Here is a tiny trained network, its code and every weight. The questions are about switching its units off for an input and a target symbol, where a switched-off unit gives its printed mean instead of its output.

import numpy as np


def w(rows, s, z=0):
    codes = np.array(rows[::2]) - 128.0
    scale = np.full(codes.shape[1], s)
    scale[-1] = z or s
    return codes * scale


def f(y):
    return y / 2 * (1 + np.tanh(0.7978845608 * (y + 0.044715 * y**3)))


def softmax(a):
    e = np.exp(a - a.max(-1, keepdims=True))
    return e / e.sum(-1, keepdims=True)


def log_softmax(a):
    a = a - a.max(-1, keepdims=True)
    return a - np.log(np.exp(a).sum(-1, keepdims=True))


def net(x, mask):
    ids = ['αβγδεζηλμξπστφω'.index(c) for c in x.split()]
    T = len(ids)
    res = E[ids] + P[:T]
    q, k, v = (res @ M[0].T for M in (Q, K, V))
    z = softmax(np.where(np.tri(T) > 0, q @ k.T / 2**0.5, -1e9)) @ v
    res = res + np.where(mask[0], z, O[0][:, -1]) @ O[0][:, :-1]
    y = f(res @ A[0][:, :-1].T + A[0][:, -1])
    res = res + np.where(mask[1:13], y, B[0][:, -1]) @ B[0][:, :-1]
    return log_softmax(res[-1] @ U[:, :-1].T + U[:, -1])


Q, K, V, O, A, B = {}, {}, {}, {}, {}, {}
E = w([
[110,189,83,176,6,138,153,136,61,92,71],'α',
[132,219,124,190,174,118,196,116,91,99,121],'β',
[120,137,117,49,125,93,69,69,124,105,109],'γ',
[120,144,75,87,179,92,107,43,193,173,123],'δ',
[192,228,77,179,100,89,211,102,112,193,88],'ε',
[201,140,105,92,203,120,235,68,143,170,124],'ζ',
[147,222,170,140,129,63,141,103,95,154,78],'η',
[116,155,149,125,212,178,140,173,64,231,136],'λ',
[85,66,139,158,149,93,201,59,133,150,95],'μ',
[125,122,136,62,204,58,115,47,110,59,85],'ξ',
[42,36,198,86,143,65,167,181,205,111,28],'π',
[92,160,65,104,103,153,157,108,82,79,174],'σ',
[76,194,84,129,176,119,129,58,93,129,135],'τ',
[173,115,75,71,139,109,136,60,169,116,46],'φ',
[108,184,166,39,198,136,119,176,174,109,67],'ω',
],0.021)
P = w([
[91,147,110,156,107,5,101,115,92,113,155],'0',
[144,177,117,140,148,133,108,82,104,151,97],'1',
[138,155,115,135,145,154,119,79,118,150,96],'2',
[121,150,105,138,130,163,138,89,121,151,98],'3',
[114,134,111,128,125,167,145,95,117,144,89],'4',
[105,141,119,141,120,165,148,99,123,154,77],'5',
[90,119,102,124,127,179,165,96,130,153,100],'6',
[81,139,121,128,142,201,170,77,128,133,63],'7',
[70,97,112,118,119,177,174,103,121,136,81],'8',
[61,96,111,115,129,186,182,101,133,146,88],'9',
[51,126,119,114,146,204,169,96,119,152,64],'10',
],0.013)
Q[0] = w([
[196,51,203,145,83,96,52,246,189,112,221],'H0',
[127,212,97,82,153,167,139,83,91,136,84],'H0',
],0.011)
K[0] = w([
[255,209,37,119,119,77,86,63,85,78,189],'H0',
[59,90,156,111,180,171,160,173,129,137,72],'H0',
],0.0099)
V[0] = w([
[127,75,112,217,83,70,161,2,111,128,149],'H0',
[142,99,165,152,134,188,104,112,67,201,169],'H0',
],0.0087)
O[0] = w([
[80,35,247,142,155,205,88,17,57,178,154,1],'H0',
[40,155,121,92,153,130,162,154,73,202,116,214],'H0',
],0.012,0.0034)
A[0] = w([
[137,133,134,110,92,98,66,176,171,127,46,135],'N0',
[158,116,25,105,77,138,95,178,131,107,132,193],'N1',
[149,207,93,198,96,193,120,169,62,53,202,228],'N2',
[75,173,47,88,120,68,158,136,118,163,118,114],'N3',
[83,178,55,129,109,126,64,132,49,167,169,174],'N4',
[63,126,175,111,92,142,74,94,2,120,125,145],'N5',
[65,141,201,82,145,21,23,66,148,191,162,253],'N6',
[131,152,155,23,122,190,70,87,104,138,204,100],'N7',
[107,130,189,232,117,178,168,189,89,159,170,99],'N8',
[137,71,88,127,207,73,174,103,158,113,115,107],'N9',
[134,126,194,125,63,146,130,75,150,197,124,122],'N10',
[120,151,112,209,106,178,85,84,118,127,188,164],'N11',
],0.0086,0.0041)
B[0] = w([
[204,116,83,139,141,102,197,105,109,116,226,163],'N0',
[44,185,184,166,192,118,125,109,127,117,117,195],'N1',
[140,84,167,54,128,122,132,151,149,153,154,170],'N2',
[202,96,180,109,89,200,144,101,161,129,130,251],'N3',
[123,83,99,112,95,95,140,114,63,73,129,191],'N4',
[31,145,194,101,61,63,127,123,178,135,105,198],'N5',
[127,140,74,89,171,202,131,213,76,145,55,187],'N6',
[84,139,91,123,152,113,1,69,239,175,190,163],'N7',
[198,127,162,117,102,192,184,133,188,145,54,152],'N8',
[119,166,180,107,122,174,134,170,76,94,178,154],'N9',
[156,152,82,234,68,173,114,146,117,97,230,172],'N10',
[174,56,65,177,172,55,164,117,67,80,113,162],'N11',
],0.0084,0.027)
U = w([
[168,113,160,132,70,141,117,148,129,97,101,106],'α',
[130,117,34,168,142,214,142,175,121,95,131,114],'β',
[158,53,151,72,134,89,146,111,140,164,180,184],'γ',
[160,121,101,103,80,156,85,169,194,105,60,193],'δ',
[108,159,141,154,107,176,146,115,171,155,127,119],'ε',
[147,133,150,48,123,149,181,101,105,154,89,190],'ζ',
[149,142,177,139,159,181,142,124,59,129,209,91],'η',
[128,85,181,152,224,97,213,102,128,128,60,150],'λ',
[119,194,168,141,104,165,132,180,145,105,158,120],'μ',
[65,139,68,153,188,116,211,126,93,125,90,53],'ξ',
[244,2,135,110,114,199,108,96,138,93,131,3],'π',
[133,85,121,145,153,159,160,147,161,83,87,159],'σ',
[156,127,199,99,156,162,104,120,126,87,73,65],'τ',
[153,127,102,190,123,166,166,135,83,128,150,102],'φ',
[124,232,156,167,106,161,117,181,55,112,110,58],'ω',
],0.0074,0.0034)

Each question gives the input, a string of symbols that net reads in full, and the target symbol t.
The units are the heads (2 rows each of Q, K, V and O) and the neurons (one row each of A and B). Each row of codes is followed by its name. A weight is (code - 128) times the scale printed after its matrix; where a second scale follows, it is the last column's (O, A, B and U).
mask holds one flag per unit, heads first, then neurons. A switched-off unit (its flag False) gives its mean, the last column of its rows in O or B, instead of its output. The means were averaged over made-up inputs and are rounded, as every weight is.
A unit's drop is (log p(t) with every unit on - log p(t) with that unit switched off) / (log p(t) with every unit on - log p(t) with every unit switched off).
The circuit of an input: a set's keep is (log p(t) with only the set's units on - log p(t) with every unit switched off) / (log p(t) with every unit on - log p(t) with every unit switched off). Starting from the 12 units with the biggest drops (on a tie, the unit counted first), units are removed one at a time, each time the one whose removal leaves the highest keep (on an exact tie, the one counted first), for as long as the keep stays at least 0.8.
circuit, biggest first: the units of the circuit, biggest drop first
most important unit: the unit with the biggest drop
k most important neurons: the k neurons with the biggest drops, biggest first
drop when u is switched off: that unit's drop, to one decimal
input τ σ λ β φ α σ β, target ζ: circuit, biggest first : [H0; N3; N10]
input λ σ η λ σ τ φ τ λ μ α, target ε: circuit, biggest first : [N5; H0; N7]
input η ζ ω σ, target μ: circuit, biggest first : [N1; H0; N2]
input π λ σ λ σ λ μ, target π: circuit, biggest first : [H0]
input φ ε ξ δ λ σ, target ζ: circuit, biggest first : [N3; H0; N10]
input ω β ξ τ λ γ μ λ α β, target ζ: circuit, biggest first : [H0; N10; N3]
input ε λ λ σ λ μ β α ξ, target ε: circuit, biggest first : [H0; N5; N7; N10]
input λ δ γ α, target ζ: 2 most important neurons : [N10; N2]
input λ δ β λ γ β ε μ ξ σ ε, target ε: circuit, biggest first : [N5; H0; N10; N8]
input β γ ω δ, target μ: circuit, biggest first : [H0; N1; N9]
input λ δ τ α μ λ τ τ σ, target ζ: circuit, biggest first : [H0; N10; N3]
input γ η β ε, target φ: 2 most important neurons : [N3; N10]
input λ γ λ λ δ β λ λ δ, target ζ: circuit, biggest first : [N3; H0; N10]
input σ φ λ ξ ε σ φ, target ζ: most important unit : N3
input σ δ λ λ μ δ, target ε: circuit, biggest first : [N5; H0; N10]
input λ γ λ η λ ω σ, target μ: 2 most important neurons : [N1; N11]
input σ δ λ δ ε, target ζ: 2 most important neurons : [N3; N10]
input β δ φ, target π: 2 most important neurons : [N1; N5]
input σ β λ ζ τ α σ ξ μ τ τ, target ε: 3 most important neurons : [N5; N7; N10]
input π σ γ ξ ω γ ζ τ, target π: 2 most important neurons : [N1; N5]
input δ η β η σ α δ, target β: 3 most important neurons : [N3; N6; N10]
input α ε φ η, target ω: most important neuron : [N3]
input σ σ φ δ ε β γ, target δ: 4 most important neurons : [N1; N7; N6; N0]
input η α μ τ μ ζ, target ε: 2 most important neurons : [N5; N7]
input ω β τ β ξ, target μ: drop when N2 is switched off : 0.0
input τ σ β, target λ: drop when N3 is switched off : 0.4
input τ λ λ η, target ζ: drop when H0 is switched off : 0.7
